In the rows, 128 means zero.
Each row of numbers belongs to one of the things below and depends on some of the facts about them. Some rows are named. Which thing is each other row?

Some facts about the things:
σ (each to the one after it):
<1286> <466>
<323> <1339> <360>
<1401> <1933> <1165>
<1160> <1409> <294> <525> <1904> <183> <1564> <2026> <1510> <748> <56>
<126> <1184>
<548> <1037> <1633> <1112> <1388> <1280>
<543> <1318> <372> <1395> <1805> <302> <2004>
<1957> <606> <389>
<1362> <364> <1692> <157>
<1182> <1145> <1756> <758> <589>
<1608> <1827>
<107> <1319> <559> <313>
<1480> <1664> <892> <615> <1235>
<1426> <1482>
<1932> <118>
<386> <2056>
<1700> <565> <1374> <1689> <2048> <298>
<382> <2058> <1922> <1691> <2047>
<1384> <1088> <1856> <1423> <412> <304> <549> <1291>
<1343> <1173> <604> <1084> <2053> <1427>
<168> <935> <1477> <1516> <1437>
<960> <1767> <786> <376> <144> <1419> <95> <86> <1938>
<670> <418> <1891> <1718> <238> <948> <1080> <164>
<110> <1257> <212>
<1304> <682> <912> <1672> <788> <363> <1244>
<950> <1971> <527> <1229> <862>
<793> <584> <2055> <219> <367> <972> <88> <71> <1590> <1302>
<1900> <410> <1189> <29>
<747> <982> <712> <1126> <1491> <976> <1828>
<1725> <1407> <1655> <366>
<1797> <406>
<209> <506> <845>
Π <1973> <- <294>,<748>,<1160>,<1510>,<183>,<1564>,<1904>,<525>,<2026>,<56>,<1409>
Π <460> <- <1828>,<982>,<1491>,<976>,<747>,<1126>,<712>
Π <989> <- <2056>,<386>
Π <478> <- <313>,<1319>,<107>,<559>
Π <1441> <- <1590>,<972>,<367>,<584>,<88>,<2055>,<793>,<1302>,<219>,<71>
Π <1724> <- <321>
Π <1643> <- <376>,<144>,<95>,<1419>,<1938>,<960>,<1767>,<86>,<786>
Π <1370> <- <406>,<1797>
Π <1455> <- <1933>,<1401>,<1165>
Π <703> <- <1189>,<410>,<1900>,<29>
Π <104> <- <604>,<1173>,<2053>,<1084>,<1427>,<1343>
Π <1625> <- <1286>,<466>
Π <827> <- <2004>,<372>,<543>,<1395>,<302>,<1805>,<1318>
Π <1036> <- <164>,<948>,<1718>,<418>,<670>,<238>,<1080>,<1891>
Π <1686> <- <389>,<1957>,<606>
Π <465> <- <1339>,<323>,<360>
Π <1498> <- <788>,<1244>,<912>,<1304>,<682>,<363>,<1672>
Π <1106> <- <2048>,<565>,<1374>,<298>,<1700>,<1689>
Π <962> <- <1112>,<548>,<1388>,<1280>,<1633>,<1037>
Π <866> <- <126>,<1184>
Π <742> <- <892>,<1664>,<615>,<1480>,<1235>
Π <1435> <- <259>
Π <1994> <- <1152>
Π <348> <- <1437>,<935>,<1477>,<1516>,<168>
Π <285> <- <1407>,<366>,<1655>,<1725>
Π <138> <- <1922>,<2058>,<1691>,<382>,<2047>
Π <595> <- <862>,<1229>,<1971>,<527>,<950>
Π <243> <- <1856>,<304>,<1384>,<549>,<1088>,<1423>,<1291>,<412>
Π <1626> <- <1362>,<364>,<157>,<1692>
Π <4> <- <1182>,<1756>,<758>,<589>,<1145>
Π <913> <- <1608>,<1827>
Π <1341> <- <212>,<1257>,<110>
Π <1844> <- <1426>,<1482>
Π <751> <- <1932>,<118>
Π <882> <- <845>,<506>,<209>
Π <1421> <- <1414>
χ pipem <- <294>,<1407>,<543>,<2055>,<1229>,<212>,<386>,<1304>,<747>,<1080>
χ loferek <- <1828>,<164>,<389>,<126>,<565>,<1922>,<1480>,<1692>,<1805>,<793>,<1725>,<56>
χ drezestal <- <2056>,<1160>,<1280>,<1182>,<1173>,<1689>,<1088>,<712>
χ gaste <- <313>,<1590>,<1401>,<935>,<1664>,<1184>,<1426>,<1427>,<110>,<1767>,<950>,<589>,<1126>,<118>,<1409>
χ ravil <- <321>,<406>,<1286>,<2004>,<1374>,<862>,<2058>,<1655>,<615>,<304>,<670>,<1165>,<606>,<29>,<1672>,<71>,<209>
χ stimi <- <376>,<604>,<1388>,<1904>,<976>,<1318>,<363>
χ tredan <- <1933>,<367>,<982>,<948>,<366>,<183>,<1856>,<107>,<1343>,<527>,<86>,<1900>,<1145>
χ pevam <- <1189>,<1152>,<95>,<912>,<1482>,<1891>
χ gokloder <- <1339>,<788>,<1112>,<1691>,<364>,<2053>,<418>,<1971>,<1756>,<559>,<1235>,<219>,<1797>
χ bulo <- <323>,<144>,<88>,<1319>,<1564>,<302>,<1516>,<1491>,<682>,<1633>,<506>,<238>,<1414>
χ gronos <- <584>,<1718>,<1437>,<1608>,<360>,<1932>,<845>,<1291>
χ gatim <- <259>,<1957>,<157>,<1257>,<1477>,<758>,<2047>,<1302>
φ brodram <- <294>,<376>,<406>,<1933>,<1189>,<1286>,<1339>,<1401>,<1160>,<144>,<1112>,<584>,<982>,<565>,<948>,<1437>,<95>,<1374>,<1319>,<543>,<1395>,<183>,<2055>,<298>,<1957>,<1655>,<212>,<1938>,<1257>,<360>,<1516>,<1084>,<1932>,<1756>,<1700>,<1384>,<1427>,<912>,<1165>,<110>,<1692>,<1805>,<976>,<1318>,<950>,<1235>,<1633>,<86>,<506>,<363>,<2047>,<589>,<1037>,<786>,<549>,<1088>,<1080>,<1423>,<1126>,<1145>,<56>,<1291>,<466>
φ medros <- <1828>,<2056>,<1590>,<323>,<367>,<788>,<2048>,<259>,<1407>,<366>,<862>,<1664>,<1856>,<1904>,<1173>,<107>,<1244>,<2053>,<1184>,<418>,<1971>,<382>,<670>,<559>,<527>,<793>,<758>,<238>,<1725>,<1302>,<1891>,<1672>,<1414>,<209>,<1409>
φ klubrer <- <313>,<604>,<548>,<1152>,<1718>,<372>,<88>,<2058>,<1182>,<1608>,<615>,<304>,<1491>,<1689>,<1304>,<29>,<712>,<412>
φ dibran <- <321>,<2004>,<389>,<126>,<1388>,<1510>,<1229>,<1564>,<302>,<1480>,<386>,<168>,<1767>,<1900>,<747>,<71>
φ trebak <- <972>,<748>,<1280>,<1922>,<1362>,<1691>,<364>,<157>,<525>,<1426>,<960>,<606>,<2026>,<1797>
φ dravor <- <164>,<410>,<1477>,<1343>,<1827>,<845>,<219>,<118>
φ brubi <- <892>,<935>,<1419>,<682>,<1482>

Named rows:
[158 120 158 158 105 139 105 109 158 122  79 154 163 112 104 119 112  98
 133 131  95 127 147 188 114 109 121 162 100  93 112 116] -> <107>
[150 109 126 175 117 128 123 107 158 164 102 150 159 116 103 126 112 102
 146 147 133 117 142 150  96 116 113 172 110  91 152 126] -> <1319>
[137 102 121 179 141 115 171 145 147 107 175 127 161 146 107 168 115 172
 132 167 108 122 140 143 101 132  97 163 100 119 121 117] -> <86>
[102 109 134 183 102 141 101 132 151 149  97 117 158 167 119 131 126 105
 168 137 102 133 142 136 103 140 101 190 124 143 161 123] -> <1973>
[136 104 140 175 109 130 104 136 149 170  89 146 163 136 118 120 132 119
 156 138 120 135 138 135  99 109 103 168 124  92 172 126] -> <525>
[129  99 119 180 128 118 142 104 147 129 139 140 156 128 106 146 114 116
 135 161 120 106 134 139  98 136 107 152 112  96 166 116] -> <1084>
[105 101 133 170 104 125 116 101 146 127 113 123 158 128 119 120 113  97
 146 149 108 104 148 139 131 134 105 174  95 129 137 121] -> <742>
[103 103 137 169 102 131 119 103 148 124 113 121 158 133 116 130 115  99
 137 139 103 106 144 138 129 130 103 181  96 122 148 125] -> <1626>
[105 101 132 180 104 126 112 104 150 126 109 122 162 137 112 136 115  97
 132 141 101 108 151 143 126 144 101 163  98 147 148 123] -> <962>
[145 125 105 156 104 119 112 102 148 120  87 131 161 137 108 122 119  95
 175 136 136 146 141 165 138 110 126 183 118  88 109 154] -> <418>
[126 121 117 154 105 122 104 102 147 113  89 124 159 125 109 136 115  99
 144 142 110 102 141 141 144 115 122 158 107  88 155 152] -> <1891>
[138 133 106 156 103 116 126 116 158 175  87 168 185 123 115 122 116  99
 151 134 144 178 137 164 113 114 149 172 102  89 134 147] -> <1797>
[105 100 141 166 105 135 116 103 148 136 105 118 157 133 111 127 115  97
 141 142 104 109 147 143 117 130 103 195  97 132 147 122] -> <1724>
[168 109 119 178 105 119 104 106 173 164  88 198 164 109 111 126 116  98
 148 140 117 158 137 171 101 111 143 163 100  84 105 111] -> <1286>
[105 103 134 169 106 129 122 104 154 130 112 117 159 134 113 126 114  97
 141 141 109 107 145 138 127 124  99 195  98 122 143 121] -> <751>
[115 103 115 154 181 114 189 113 150 108 119 120 155 166 145 195 114 140
 136 174 115 117 140 136 109 142  88 176 129 134 112 120] -> <1828>
[146 106 117 169 125 117 145 112 149 130 132 135 159 131 107 145 117 118
 131 149 129 113 141 137 109 116 105 167 107  96 160 138] -> <144>
[104 101 135 167 105 128 114 105 147 130 113 117 159 132 116 126 118 103
 141 141 106 101 146 138 127 130 101 189  99 128 146 129] -> <465>
[140 106 128 169 104 124 104 105 148 174 106 170 165 121 103 123 115 100
 138 140 127 102 142 142 114 116 129 164 107  84 192 156] -> <1318>

Which thing is each row?
No name comes twice in this set of rows, the named rows included.
[127 126 105 153 108 116 116 105 147 115  82 132 163 140 116 119 113  98
 157 136 126 149 140 167 128 118 120 165 116  95 115 131] | <1971>
[134 102 132 179 117 115 153 151 153 109 157 134 163 143 114 149 116 164
 130 150 105 129 135 150  96 124  97 167 106 108 126 119] | <948>
[161 104 152 160 101 132 100 112 152 110  90 133 158 124 104 117 113 116
 137 142  97 118 139 165 115 109 106 174  96  90 105 118] | <1856>
[143 100 128 165 107 120 120 110 148 151 118 157 163 132 105 147 118 110
 137 145 128 103 142 137 115 121 113 164 100  90 196 151] | <376>

The same things again, as new rows of numbers:
Some rows with their names:
[125 113 114 137 115 137 176  98  57  82 125 171  53 135 135 152 154  82
 130  74 153 177 194  89 127  80 105  93  66  77 104  88] -> <1182>
[119 128 139 133 146 133 108 161 129 148 120 145 148 141 128 153 158 118
 113 156 137 121  59 118 112 134 140 167 129 141 154 175] -> <1080>
[141 112 132 134 129 152 135 157  92 126 149 119 132 135 146 163 123 111
 143 134 127 130 142  98 105  62 136 117 108  86  97 133] -> <912>
[102 170 164 119 161 139 147  72  93  95 141 160 132 139  99 139 192 100
 106 114 177  91 111 111 155 132  96 104 119 156 160  93] -> <1922>
[126 138 139 154 163 152 139  98  96 101 111 144 135 126 147 130 167 104
 113 132 161 133 143  96 125 102 140  97 123 136 142 103] -> <364>
[139 150 119 156 161 166 141  86  71  87 126 133 123 117 143 124 164 138
  91 151 165 108 148 125 138 119 124  95  91 141 149  61] -> <525>
[137 153 126 106 129 162 144 106  83  67 166 133 102 137 104 150 163 115
 139 106 134 134 145  81 145 107  90 105 111 103  94  81] -> <1401>
[112 152 112 144 129 153 130 113 110  98 142 146 106 140 111 141 168 111
 149 117 153 131 120 100 117 115 122 123 144 115 102 112] -> <786>
[147 133 108 125 124 161 146 102  81  89 148 139  92 127 140 129 155 109
 126  93 125 161 159  88 132 104 121 102  94  93  88  94] -> <1900>
[122 155 103 141 135 157 138  98  86  72 143 141  88 137  95 149 173 131
 150 116 155 147 139  79 122 117 110 108 123 114 103  80] -> <1700>
[157 176 126 104 150  88 137  85 155  22 152 185 100  94  66 117 216 121
 116  67 130 154 148 101 153 130  99  95  53  91 140  64] -> <793>
[121 163 125 114 118 148 134 109 110 113 149 129 126 134 107 142 174 113
 135  92 141 111 154 108 154 108 108 105 135  98  88  81] -> <1767>
[110 108 189 144 159 120 129 154 136 181 104 112 194 114 167 150 147 126
  97 174 140  68 111 149 124  42 161 123 113 139 154 167] -> <157>
[ 85 116 127 152 147  85 108 159 162 160 126 166 155 134 138 111 177 129
  86 144 149 127  86 151  92 117 174 155 103 147 159 164] -> <862>
[ 92 122 137 121 107 139 122  89 109 121 115 130 129 192 111 101 140 140
 115 132 130 148 122 102 108 111 138 113 136 114 133 133] -> <1994>
[ 82 162 169  87 140 113 114 133 155 158 144 153 149 143 105 138 176 123
  96 132 150  61  62 149 149 153 108 141 128 175 149 145] -> <389>
[125 143 129 124 108 136 103  96 123 136 117 103 140 177 103 101 144 158
 120 153 128 138 119 113 115 119 158 128 134 104 144 130] -> <913>
[120 121 139 109 109 133 121  98  86 111 125 135 119 189 107 125 153 130
 121 127 140 158 127  84 118 108 144 115 107 114 147 151] -> <1106>
[ 99 140 151 124 174 127 120 138 120 128 125 170 121 150 110 155 201 110
 107 145 163 115  44 110 114 149 125 147 104 177 183 169] -> <845>

Which thing is each row?
No name comes twice in this set of rows, the named rows included.
[134  90 145 138  84 123 120 135 103 181 113 102 129 163 130 115 112 111
  98 134 117 140 152 100 129  49 153  95  94  63  93 124] | <1152>
[141 153 141 103 138 154 166  82  78  63 139 128 122 121 132 155 192 114
 129  90 151 118 191  86 173  98 116  74  89 116 123  83] | <1426>
[112  96 182 142 139 113 132 169 127 215 122 140 152 141 166 144  86  91
  92 154 116  93 122 160 105  64 140 127  90 104 116 179] | <1482>
[ 95 170 123  98 124 123 167  79 101  59 180 191  70 148  96 103 215 111
 112  61 162 141 186 103 126 126  85  75  90 114 106  56] | <1725>
[118 141 146  98 135 147 124 134 119 118 160 135 131 144 117 163 163 118
 127 118 136  94 107 110 128 105 111 120 121 132 105 129] | <1126>
[115 109 157 150 147 130 104 174 136 185 130 128 180 132 135 166 109 120
 124 182 139  77  65 145  93  58 138 140 130 120 128 171] | <2047>
[116  88 181 135 157  55 132 184 194 162 145 151 192  97 157 117 109 126
  87 156 109  99 106 148  66  46 155 119  68 115 143 175] | <1302>
[146 123 155 101 149  91 129 146 166 106 166 172 142 109 132 100 123 117
  91  97  98 137 148 126  97  92 134 106  61  84 127 122] | <367>
[113 128 156 153 158 135 121 128 116 143 115 140 157 141 148 114 153 118
  96 154 152  97 104 124 107 109 156 124 124 162 147 128] | <1691>

The same things again, as new rows of numbers:
Some rows with their names:
[123 136  90 121 102 125 150 104 139 136 166 113 129 151] -> <107>
[129 125 126 111 105 145 136 107 139  99 141 145 189 121] -> <294>
[110  96 164 122 131 126 149 130 160 116 140  65 188 138] -> <86>
[126 138  81 110 103 125 147 104 146 124 151 121 127 135] -> <548>
[128 124 129 119 114 143 134 105 157 107 143 138 138 112] -> <892>
[123 114 103 118  70 138 152  98 134 136 170 105 155 139] -> <1160>
[122 124 125 127 133 112 129 105 161  98 136 139 130 155] -> <1718>
[121 115  99 120 128 146 139 124 138 118 140 124 142 135] -> <1643>
[115 127 132 111 131 122 141 123 151  89 101 121 156 133] -> <976>
[127 131 103 113 113 137 141 101 154 118 151 135 155 120] -> <1037>
[127 131 110 120 115 127 136 100 154 126 165 119 154 134] -> <2058>
[131 137 111 116 122 129 130 102 161 136 152 125 151 130] -> <1319>
[124 133 128 117 116 130 123 128 118 108 129 135 171  96] -> <157>
[128 150  89 101  96 135 141 113 139 137 139 123 143 114] -> <1957>
[119 122 102 121 127 144 138 112 134 118 137 123 147 133] -> <1455>
[115 136 151 114 105 130 126 131 133 110 119 122 162 118] -> <2047>
[117 117 122 121  90 142 145  98 142 126 176 119 162 113] -> <1088>
[131 123 121 130 131 121 121 108 142 131 157 123 160 119] -> <1922>
[119 122 103 121 127 144 138 111 134 117 137 122 143 132] -> <742>

Name these rows:
No name comes twice in this set of rows, the named rows included.
[125 116 106 121 122 146 137 109 128 116 134 120 158 147] | <1973>
[113 124 141 121 113 119 133 120 139  98 130 122 145 139] | <412>
[132 130 116 121 110 134 140 102 136 126 167 121 175 152] | <1409>
[109 114 157 118 128 124 146 119 150 105 121  87 174 130] | <549>
[128 134 132 120 124 129 123 107 159 125 148 134 159 129] | <1633>
[125 144  81 112 108 127 151 107 138 126 152 126 132 143] | <382>
[111 116 148 120 117 123 139 121 148 104 121 104 156 136] | <298>
[121 100 148 119 140 123 149 120 130 102 121  69 214 128] | <2026>
[126 140  89 120 107 122 146 105 143 140 163 114 129 154] | <209>
[113 125 147 131 118 117 132 122 138 114 141 113 146 159] | <862>
[114 108 152 121 156 113 148 109 172 105 119  78 171 150] | <1291>
[116 129 150 125 134 116 133 127 157 113 124  67 192 143] | <88>
[110 102 154 120 123 126 147 132 155 107 132  86 173 138] | <95>

